Below is a small trained network, with its code and all its weights. Each question gives an input and a class and asks what happens when units are switched off, that is, made to give their printed mean instead of their output.

import numpy as np


def w(rows, s, z=0):
    codes = np.array(rows[::2]) - 128.0
    scale = np.full(codes.shape[1], s)
    scale[-1] = z or s
    return codes * scale


def norm(h):
    return h / np.sqrt((h * h).mean(-1, keepdims=True) + 1e-5)


def f(y):
    return y / 2 * (1 + np.tanh(0.7978845608 * (y + 0.044715 * y**3)))


def log_softmax(a):
    a = a - a.max(-1, keepdims=True)
    return a - np.log(np.exp(a).sum(-1, keepdims=True))


def net(x, mask):
    res = np.array(x, float).reshape(1, 5) / 4 @ E
    u = 0
    for l in range(3):
        y = f(norm(res) @ A[l][:, :-1].T + A[l][:, -1])
        res = res + np.where(mask[u : u + 11], y, B[l][:, -1]) @ B[l][:, :-1]
        u += 11
    return log_softmax(norm(res)[-1] @ U[:, :-1].T + U[:, -1])


A, B = {}, {}
E = w([
[136,124,140,125,132,141,118,132,136,130],'x0',
[184,111,189,163,136,8,99,186,72,141],'x1',
[102,60,200,38,204,150,241,111,104,145],'x2',
[162,54,118,217,142,118,183,162,253,107],'x3',
[129,128,137,127,128,132,123,126,133,123],'x4',
],0.0059)
A[0] = w([
[131,105,44,114,106,130,140,159,114,140,90],'L0N1',
[177,185,125,128,147,118,126,99,127,139,118],'L0N2',
[95,146,75,85,116,240,177,68,150,111,173],'L0N3',
[93,164,129,120,136,133,106,171,114,165,105],'L0N4',
[143,97,111,124,129,135,117,147,103,113,115],'L0N5',
[122,117,103,166,125,147,120,118,157,134,94],'L0N6',
[141,158,133,90,137,116,173,129,132,131,98],'L0N7',
[147,141,182,98,134,116,255,126,154,136,3],'L0N8',
[126,203,98,85,90,144,36,117,45,126,150],'L0N9',
[69,165,28,101,88,219,132,106,195,118,152],'L0N10',
[112,132,165,31,133,158,126,102,12,118,77],'L0N11',
],0.0081,0.003)
B[0] = w([
[142,139,167,120,106,197,87,168,147,129,132],'L0N1',
[84,128,135,147,121,95,124,127,129,96,134],'L0N2',
[32,136,75,117,130,97,78,190,163,143,241],'L0N3',
[89,126,148,93,100,111,124,100,139,86,137],'L0N4',
[90,133,172,154,126,116,111,134,146,143,127],'L0N5',
[135,148,114,114,112,111,148,115,166,45,153],'L0N6',
[127,96,199,65,112,173,137,171,170,139,134],'L0N7',
[93,72,114,117,173,109,101,103,100,118,177],'L0N8',
[75,5,120,123,154,123,91,131,120,103,239],'L0N9',
[185,140,192,173,150,191,166,41,97,146,255],'L0N10',
[186,216,128,140,122,132,188,129,145,159,220],'L0N11',
],0.012,0.0082)
A[1] = w([
[136,129,135,138,102,99,118,146,155,129,90],'L1N1',
[194,224,107,221,97,112,93,127,168,119,111],'L1N2',
[154,141,136,162,146,174,175,123,112,141,102],'L1N3',
[209,92,189,89,132,109,177,107,51,100,182],'L1N4',
[147,128,141,114,129,202,122,147,79,101,66],'L1N5',
[158,90,145,110,37,183,166,74,120,72,24],'L1N6',
[121,170,122,105,87,197,193,102,108,119,11],'L1N7',
[198,166,141,126,87,148,218,95,101,105,15],'L1N8',
[121,194,128,136,102,121,37,103,54,145,3],'L1N9',
[127,124,57,114,32,72,85,208,137,82,86],'L1N10',
[133,254,150,84,128,110,153,152,98,188,98],'L1N11',
],0.011,0.0014)
B[1] = w([
[82,127,99,101,96,112,96,141,83,160,136],'L1N1',
[165,178,75,112,114,105,80,98,206,151,253],'L1N2',
[102,101,119,73,36,87,85,122,113,70,190],'L1N3',
[162,93,161,186,17,101,142,94,152,113,219],'L1N4',
[109,131,115,192,141,110,172,114,160,167,129],'L1N5',
[88,143,101,88,186,140,110,107,124,105,160],'L1N6',
[202,97,93,124,127,43,74,182,127,118,188],'L1N7',
[115,100,204,175,146,158,93,110,158,66,186],'L1N8',
[93,42,173,102,162,151,180,136,131,91,149],'L1N9',
[159,149,155,179,104,76,192,171,155,209,202],'L1N10',
[63,249,167,102,116,83,89,74,133,146,218],'L1N11',
],0.011,0.0064)
A[2] = w([
[221,185,115,102,112,137,158,177,135,199,8],'L2N1',
[118,247,85,90,129,175,150,197,69,134,8],'L2N2',
[102,70,148,141,87,175,210,143,172,127,99],'L2N3',
[102,93,74,112,183,237,171,164,80,76,16],'L2N4',
[183,69,135,149,90,149,180,203,54,119,19],'L2N5',
[176,169,132,68,157,148,101,126,144,80,142],'L2N6',
[138,114,189,139,165,77,110,175,93,75,118],'L2N7',
[149,75,182,95,148,146,81,139,111,75,87],'L2N8',
[175,219,114,152,76,204,149,114,130,85,52],'L2N9',
[157,213,200,147,98,173,118,144,84,97,89],'L2N10',
[146,100,179,211,131,196,101,90,74,178,76],'L2N11',
],0.013,0.0017)
B[2] = w([
[99,138,20,180,13,232,218,192,115,177,197],'L2N1',
[138,179,126,23,221,134,146,121,139,245,194],'L2N2',
[88,144,119,145,125,140,82,163,63,125,246],'L2N3',
[56,158,167,210,119,237,152,145,108,29,249],'L2N4',
[142,34,140,69,246,49,26,199,138,190,248],'L2N5',
[187,105,110,119,208,171,102,122,94,147,212],'L2N6',
[184,128,173,83,127,97,119,167,44,105,254],'L2N7',
[159,194,93,140,110,125,141,113,201,194,217],'L2N8',
[232,78,128,98,167,113,169,131,66,64,243],'L2N9',
[107,3,90,112,88,203,254,94,113,100,190],'L2N10',
[78,148,131,126,157,153,171,213,110,98,245],'L2N11',
],0.013,0.0039)
U = w([
[21,134,145,195,164,238,127,137,115,64,247],'0',
[145,38,174,125,166,40,64,210,81,170,221],'1',
[254,117,86,132,181,152,73,51,170,61,113],'2',
[179,167,46,191,11,119,183,170,181,215,46],'3',
[92,233,127,23,183,133,151,80,147,249,22],'4',
[153,116,231,103,10,85,219,27,101,88,18],'5',
],0.0098,0.0014)

Each question gives the input, the list of numbers given to net, and the class t.
The units are the neurons (one row each of A and B). Each row of codes is followed by its name. A weight is (code - 128) times the scale printed after its matrix; where a second scale follows, it is the last column's (A, B and U).
mask holds one flag per neuron, layer by layer. A switched-off neuron (its flag False) gives its mean, the last column of its row in B, instead of its output. The means were averaged over made-up inputs and are rounded, as every weight is.
A unit's drop is (log p(t) with every unit on - log p(t) with that unit switched off) / (log p(t) with every unit on - log p(t) with every unit switched off).
The circuit of an input: a set's keep is (log p(t) with only the set's units on - log p(t) with every unit switched off) / (log p(t) with every unit on - log p(t) with every unit switched off). Starting from the 12 units with the biggest drops (on a tie, the unit counted first), units are removed one at a time, each time the one whose removal leaves the highest keep (on an exact tie, the one counted first), for as long as the keep stays at least 0.8.
circuit, biggest first: the units of the circuit, biggest drop first
top k neurons: the k neurons with the biggest drops, biggest first
top k neurons in layer l: the k neurons of layer l with the biggest drops, biggest first
input [3,0,4,-4,-1], class 4: circuit, biggest first : [L0N11]
input [6,-6,-2,4,0], class 2: top 2 neurons : [L0N10; L0N9]
input [0,2,-7,5,5], class 3: circuit, biggest first : [L0N10; L1N10]
input [1,1,5,-8,-5], class 5: top 2 neurons in layer 0 : [L0N3; L0N11]
input [-6,-1,8,1,3], class 0: top 2 neurons in layer 1 : [L1N11; L1N2]
input [2,-6,-6,1,-2], class 2: top 3 neurons : [L0N10; L0N6; L0N8]
input [4,7,-2,3,-5], class 3: top 2 neurons : [L0N9; L0N10]
input [-1,2,2,-8,0], class 5: top 2 neurons : [L0N3; L0N11]
input [-6,1,3,-8,-4], class 5: top 2 neurons in layer 0 : [L0N3; L0N11]
input [-4,-1,-7,1,-6], class 2: top 2 neurons in layer 0 : [L0N8; L0N3]
input [-1,-2,2,0,7], class 4: top 2 neurons : [L0N3; L0N9]
input [7,5,-1,4,1], class 3: top 2 neurons in layer 0 : [L0N9; L0N10]
input [4,1,-4,8,-4], class 3: top 4 neurons : [L0N10; L2N1; L0N11; L1N10]
input [6,1,7,0,3], class 5: circuit, biggest first : [L1N4]
input [-8,-7,1,-2,-3], class 4: top 3 neurons : [L0N3; L0N11; L0N8]
input [-3,3,0,8,0], class 3: top 2 neurons : [L0N9; L0N10]
input [1,-7,4,0,8], class 4: top 2 neurons : [L0N9; L0N3]
input [0,1,0,4,-4], class 3: top 3 neurons in layer 0 : [L0N9; L0N11; L0N10]
input [-4,4,5,-1,-7], class 5: top 2 neurons : [L0N3; L0N9]
input [5,7,4,0,0], class 5: top 2 neurons : [L0N9; L0N3]
input [2,4,6,-8,1], class 5: top 2 neurons in layer 0 : [L0N11; L0N3]
input [-2,-2,5,-1,0], class 4: top 2 neurons : [L0N11; L0N9]
input [7,-1,-2,-3,8], class 0: top neuron in layer 0 : [L0N9]
